Below are the code and all the weights of a small trained network. Each question names an input and a target symbol and asks about switching units off, where a switched-off unit gives its printed mean instead of its output.

import numpy as np


def w(rows, s, z=0):
    codes = np.array(rows[::2]) - 128.0
    scale = np.full(codes.shape[1], s)
    scale[-1] = z or s
    return codes * scale


def f(y):
    return np.maximum(y, 0)


def softmax(a):
    e = np.exp(a - a.max(-1, keepdims=True))
    return e / e.sum(-1, keepdims=True)


def log_softmax(a):
    a = a - a.max(-1, keepdims=True)
    return a - np.log(np.exp(a).sum(-1, keepdims=True))


def net(x, mask):
    ids = ['Λαβδεζημξπστφψω'.index(c) for c in x.split()]
    T = len(ids)
    res = E[ids] + P[:T]
    u = 0
    for l in range(2):
        r = res
        for j in range(2):
            rows = slice(3 * j, 3 * j + 3)
            q, k, v = (r @ M[l][rows].T for M in (Q, K, V))
            z = softmax(np.where(np.tri(T) > 0, q @ k.T / 3**0.5, -1e9)) @ v
            o = O[l][rows]
            res = res + np.where(mask[u + j], z, o[:, -1]) @ o[:, :-1]
        u += 2
        y = f(res @ A[l][:, :-1].T + A[l][:, -1])
        res = res + np.where(mask[u : u + 8], y, B[l][:, -1]) @ B[l][:, :-1]
        u += 8
    return log_softmax(res[-1] @ U[:, :-1].T + U[:, -1])


Q, K, V, O, A, B = {}, {}, {}, {}, {}, {}
E = w([
[116,106,145],'Λ',
[113,150,210],'α',
[126,108,148],'β',
[116,99,121],'δ',
[251,198,88],'ε',
[140,46,139],'ζ',
[2,234,43],'η',
[99,140,146],'μ',
[87,126,79],'ξ',
[128,105,153],'π',
[102,111,131],'σ',
[49,200,69],'τ',
[71,181,165],'φ',
[157,47,230],'ψ',
[104,39,64],'ω',
],0.0083)
P = w([
[151,126,104],'0',
[11,80,194],'1',
[8,101,245],'2',
[9,78,246],'3',
[6,80,253],'4',
[4,48,253],'5',
],0.0054)
Q[0] = w([
[159,141,121],'0.h0',
[92,125,146],'0.h0',
[127,123,126],'0.h0',
[189,137,103],'0.h1',
[144,139,136],'0.h1',
[248,181,52],'0.h1',
],0.016)
K[0] = w([
[112,119,133],'0.h0',
[152,143,125],'0.h0',
[130,126,134],'0.h0',
[64,109,144],'0.h1',
[105,128,113],'0.h1',
[4,77,150],'0.h1',
],0.018)
V[0] = w([
[92,40,70],'0.h0',
[154,235,149],'0.h0',
[172,189,241],'0.h0',
[254,19,213],'0.h1',
[61,3,24],'0.h1',
[251,3,197],'0.h1',
],0.0063)
O[0] = w([
[214,195,145,157],'0.h0',
[83,68,95,6],'0.h0',
[32,108,142,255],'0.h0',
[167,250,242,197],'0.h1',
[253,137,56,67],'0.h1',
[188,255,233,186],'0.h1',
],0.0073,0.00093)
A[0] = w([
[235,134,45,226],'0.n0',
[99,129,67,126],'0.n1',
[160,98,121,165],'0.n2',
[178,102,173,199],'0.n3',
[128,140,140,112],'0.n4',
[140,137,135,98],'0.n5',
[127,3,233,255],'0.n6',
[131,132,141,108],'0.n7',
],0.0062)
B[0] = w([
[200,106,96,142],'0.n0',
[99,52,88,139],'0.n1',
[141,138,54,139],'0.n2',
[136,213,54,168],'0.n3',
[138,125,118,132],'0.n4',
[121,124,129,128],'0.n5',
[2,224,77,245],'0.n6',
[127,129,126,130],'0.n7',
],0.0055,0.012)
Q[1] = w([
[95,177,196],'1.h0',
[144,92,68],'1.h0',
[156,79,96],'1.h0',
[2,250,33],'1.h1',
[78,221,68],'1.h1',
[216,30,165],'1.h1',
],0.0074)
K[1] = w([
[81,125,160],'1.h0',
[169,122,91],'1.h0',
[175,117,107],'1.h0',
[221,137,100],'1.h1',
[246,101,77],'1.h1',
[44,131,147],'1.h1',
],0.011)
V[1] = w([
[101,212,189],'1.h0',
[116,67,70],'1.h0',
[167,66,66],'1.h0',
[255,173,134],'1.h1',
[23,195,190],'1.h1',
[104,178,176],'1.h1',
],0.009)
O[1] = w([
[210,93,71,255],'1.h0',
[26,132,216,91],'1.h0',
[37,176,167,1],'1.h0',
[135,254,46,96],'1.h1',
[206,31,104,184],'1.h1',
[209,95,78,143],'1.h1',
],0.0065,0.0074)
A[1] = w([
[91,161,58,211],'1.n0',
[120,113,122,253],'1.n1',
[233,42,120,109],'1.n2',
[136,70,39,102],'1.n3',
[107,122,72,204],'1.n4',
[87,62,250,63],'1.n5',
[86,56,255,86],'1.n6',
[88,66,238,79],'1.n7',
],0.0061,0.0051)
B[1] = w([
[112,134,196,219],'1.n0',
[133,78,151,213],'1.n1',
[94,126,254,248],'1.n2',
[117,170,164,204],'1.n3',
[123,108,186,205],'1.n4',
[179,140,61,240],'1.n5',
[163,126,61,254],'1.n6',
[166,141,53,237],'1.n7',
],0.0068,0.008)
U = w([
[102,150,64,2],'Λ',
[134,139,133,134],'α',
[73,139,246,124],'β',
[189,186,2,24],'δ',
[137,140,136,161],'ε',
[122,198,132,63],'ζ',
[96,136,122,118],'η',
[117,121,167,137],'μ',
[126,149,143,145],'ξ',
[195,132,175,115],'π',
[111,72,248,133],'σ',
[153,66,41,154],'τ',
[126,135,149,192],'φ',
[137,139,142,200],'ψ',
[122,141,160,194],'ω',
],0.007,0.0052)

Each question gives the input, a string of symbols that net reads in full, and the target symbol t.
The units are the heads (3 rows each of Q, K, V and O) and the neurons (one row each of A and B). Each row of codes is followed by its name. A weight is (code - 128) times the scale printed after its matrix; where a second scale follows, it is the last column's (O, A, B and U).
mask holds one flag per unit, layer by layer, with each layer's heads first. A switched-off unit (its flag False) gives its mean, the last column of its rows in O or B, instead of its output. The means were averaged over made-up inputs and are rounded, as every weight is.
A unit's drop is (log p(t) with every unit on - log p(t) with that unit switched off) / (log p(t) with every unit on - log p(t) with every unit switched off).
The circuit of an input: a set's keep is (log p(t) with only the set's units on - log p(t) with every unit switched off) / (log p(t) with every unit on - log p(t) with every unit switched off). Starting from the 12 units with the biggest drops (on a tie, the unit counted first), units are removed one at a time, each time the one whose removal leaves the highest keep (on an exact tie, the one counted first), for as long as the keep stays at least 0.8.
units of the circuit, in order: the units of the circuit, biggest drop first
top k neurons: the k neurons with the biggest drops, biggest first
k most important neurons of layer l: the k neurons of layer l with the biggest drops, biggest first
which heads matter: for each layer, one digit per head in row order, 1 if its drop is at least 0.15 and else 0, layers parted by /
input ψ δ α μ, target π: units of the circuit, in order : (0.h1 1.n2 1.h0 1.h1)
input ψ α τ φ ζ, target π: units of the circuit, in order : (0.h1 1.n2 1.h0)
input ψ ω ψ ω ψ μ, target π: most important neuron of layer 1 : (1.n2)
input ζ ψ ψ, target δ: units of the circuit, in order : (1.h1 0.h1 1.h0 0.h0)
input ζ μ ζ α φ, target δ: units of the circuit, in order : (1.h1 0.h1 1.h0)
input ζ τ α φ ζ, target δ: units of the circuit, in order : (1.h1 0.h1 1.h0)
input ψ ψ φ σ δ, target π: units of the circuit, in order : (0.h1 1.n2 1.h0 1.h1)
input η ψ ψ φ ζ ζ, target Λ: which heads matter : 01 / 11
input α φ φ π β, target σ: units of the circuit, in order : (1.h1 1.n2 0.h0 0.h1)
input ζ φ τ α ψ ξ, target δ: units of the circuit, in order : (1.h1 0.h1 1.h0)
input ψ α ξ φ ψ, target π: units of the circuit, in order : (0.h1 1.h0 1.n2)
input ξ ψ φ σ, target β: 2 most important neurons of layer 0 : (0.n6 0.n0)
input ω φ φ μ φ, target ζ: which heads matter : 11 / 01
input ζ ω π, target δ: units of the circuit, in order : (0.h1 1.h1 1.h0 0.h0)
input ψ φ ξ, target π: most important neuron of layer 1 : (1.n2)
input ω ψ ζ ω ζ α, target ζ: top 2 neurons : (0.n0 0.n6)
input ξ α ψ ψ, target β: top 2 neurons : (0.n6 0.n0)
input ζ ζ α φ ψ ζ, target δ: 2 most important neurons of layer 0 : (0.n6 0.n0)
input ζ ψ ξ φ, target δ: top 2 neurons : (1.n2 0.n0)
input ω ψ σ ξ, target ζ: top neuron : (0.n0)
input ψ φ δ ψ ω η, target π: top 2 neurons : (1.n2 0.n6)
input φ α α, target τ: which heads matter : 11 / 01
input η ψ α φ φ, target Λ: which heads matter : 01 / 11
input φ φ τ, target τ: which heads matter : 11 / 11
